Here is a tiny trained network, its code and every weight. The questions are about switching its units off for an input and a target symbol, where a switched-off unit gives its printed mean instead of its output.

import numpy as np


def w(rows, s, z=0):
    codes = np.array(rows[::2]) - 128.0
    scale = np.full(codes.shape[1], s)
    scale[-1] = z or s
    return codes * scale


def f(y):
    return y / 2 * (1 + np.tanh(0.7978845608 * (y + 0.044715 * y**3)))


def softmax(a):
    e = np.exp(a - a.max(-1, keepdims=True))
    return e / e.sum(-1, keepdims=True)


def log_softmax(a):
    a = a - a.max(-1, keepdims=True)
    return a - np.log(np.exp(a).sum(-1, keepdims=True))


def net(x, mask):
    ids = ['αθλμξτφψ'.index(c) for c in x.split()]
    T = len(ids)
    res = E[ids] + P[:T]
    q, k, v = (res @ M[0].T for M in (Q, K, V))
    z = softmax(np.where(np.tri(T) > 0, q @ k.T / 4**0.5, -1e9)) @ v
    res = res + np.where(mask[0], z, O[0][:, -1]) @ O[0][:, :-1]
    y = f(res @ A[0][:, :-1].T + A[0][:, -1])
    res = res + np.where(mask[1:17], y, B[0][:, -1]) @ B[0][:, :-1]
    return log_softmax(res[-1] @ U[:, :-1].T + U[:, -1])


Q, K, V, O, A, B = {}, {}, {}, {}, {}, {}
E = w([
[205,254,188],'α',
[167,220,227],'θ',
[168,136,41],'λ',
[170,114,99],'μ',
[113,34,55],'ξ',
[82,251,201],'τ',
[36,92,213],'φ',
[33,165,92],'ψ',
],0.018)
P = w([
[158,166,140],'0',
[169,158,145],'1',
[55,126,1],'2',
[172,155,153],'3',
[64,113,18],'4',
[169,151,161],'5',
[82,121,10],'6',
],0.0092)
Q[0] = w([
[195,85,137],'head 1',
[21,157,36],'head 1',
[150,171,254],'head 1',
[108,181,147],'head 1',
],0.0079)
K[0] = w([
[255,147,91],'head 1',
[15,137,187],'head 1',
[115,119,113],'head 1',
[85,226,203],'head 1',
],0.012)
V[0] = w([
[149,68,154],'head 1',
[149,109,103],'head 1',
[102,177,159],'head 1',
[4,165,142],'head 1',
],0.014)
O[0] = w([
[206,2,226,14],'head 1',
[144,63,123,115],'head 1',
[183,63,162,175],'head 1',
[16,106,141,252],'head 1',
],0.0065,0.004)
A[0] = w([
[96,84,171,157],'neuron 1',
[60,111,48,123],'neuron 2',
[102,142,162,185],'neuron 3',
[125,131,53,214],'neuron 4',
[36,132,151,166],'neuron 5',
[98,146,134,139],'neuron 6',
[197,118,111,104],'neuron 7',
[232,116,40,140],'neuron 8',
[114,171,203,120],'neuron 9',
[108,137,76,149],'neuron 10',
[98,90,199,6],'neuron 11',
[134,221,195,61],'neuron 12',
[5,110,109,175],'neuron 13',
[90,246,118,3],'neuron 14',
[109,150,97,118],'neuron 15',
[88,77,150,149],'neuron 16',
],0.014,0.0053)
B[0] = w([
[167,191,157,138],'neuron 1',
[188,48,189,231],'neuron 2',
[101,130,110,157],'neuron 3',
[17,220,112,210],'neuron 4',
[94,130,101,209],'neuron 5',
[139,186,107,156],'neuron 6',
[109,202,83,155],'neuron 7',
[187,103,133,217],'neuron 8',
[101,60,161,173],'neuron 9',
[82,99,200,182],'neuron 10',
[141,92,106,130],'neuron 11',
[95,1,169,189],'neuron 12',
[204,191,154,251],'neuron 13',
[174,84,84,214],'neuron 14',
[93,46,96,160],'neuron 15',
[152,196,116,152],'neuron 16',
],0.0054,0.018)
U = w([
[159,101,173,3],'α',
[123,98,202,17],'θ',
[104,164,97,129],'λ',
[152,146,138,175],'μ',
[113,9,51,139],'ξ',
[14,74,119,114],'τ',
[102,158,192,232],'φ',
[55,168,130,209],'ψ',
],0.015,0.0039)

Each question gives the input, a string of symbols that net reads in full, and the target symbol t.
The units are the heads (4 rows each of Q, K, V and O) and the neurons (one row each of A and B). Each row of codes is followed by its name. A weight is (code - 128) times the scale printed after its matrix; where a second scale follows, it is the last column's (O, A, B and U).
mask holds one flag per unit, heads first, then neurons. A switched-off unit (its flag False) gives its mean, the last column of its rows in O or B, instead of its output. The means were averaged over made-up inputs and are rounded, as every weight is.
A unit's drop is (log p(t) with every unit on - log p(t) with that unit switched off) / (log p(t) with every unit on - log p(t) with every unit switched off).
The circuit of an input: a set's keep is (log p(t) with only the set's units on - log p(t) with every unit switched off) / (log p(t) with every unit on - log p(t) with every unit switched off). Starting from the 12 units with the biggest drops (on a tie, the unit counted first), units are removed one at a time, each time the one whose removal leaves the highest keep (on an exact tie, the one counted first), for as long as the keep stays at least 0.8.
circuit, biggest first: the units of the circuit, biggest drop first
top k neurons: the k neurons with the biggest drops, biggest first
drop when u is switched off: that unit's drop, to one decimal
input τ ψ τ τ μ, target τ: circuit, biggest first	[head 1]
input λ ξ τ ξ τ ξ α, target τ: circuit, biggest first	[head 1; neuron 12; neuron 13]
input τ ξ τ, target τ: circuit, biggest first	[neuron 12; head 1]
input λ τ ξ μ α, target ξ: top 4 neurons	[neuron 14; neuron 12; neuron 13; neuron 4]
input λ τ μ, target τ: circuit, biggest first	[neuron 4; head 1]
input θ λ ξ θ, target θ: top 2 neurons	[neuron 12; neuron 9]
input λ μ θ θ ψ, target ψ: top 4 neurons	[neuron 13; neuron 4; neuron 5; neuron 12]
input ξ ψ ξ ξ ψ θ, target θ: top 3 neurons	[neuron 12; neuron 4; neuron 9]
input ξ λ ξ τ, target τ: drop when neuron 12 is switched off	0.3
input τ ξ μ α, target α: drop when head 1 is switched off	0.4
input τ ψ τ τ λ, target τ: drop when neuron 9 is switched off	-0.1
input ξ ξ ξ λ μ λ, target λ: drop when neuron 7 is switched off	0.2
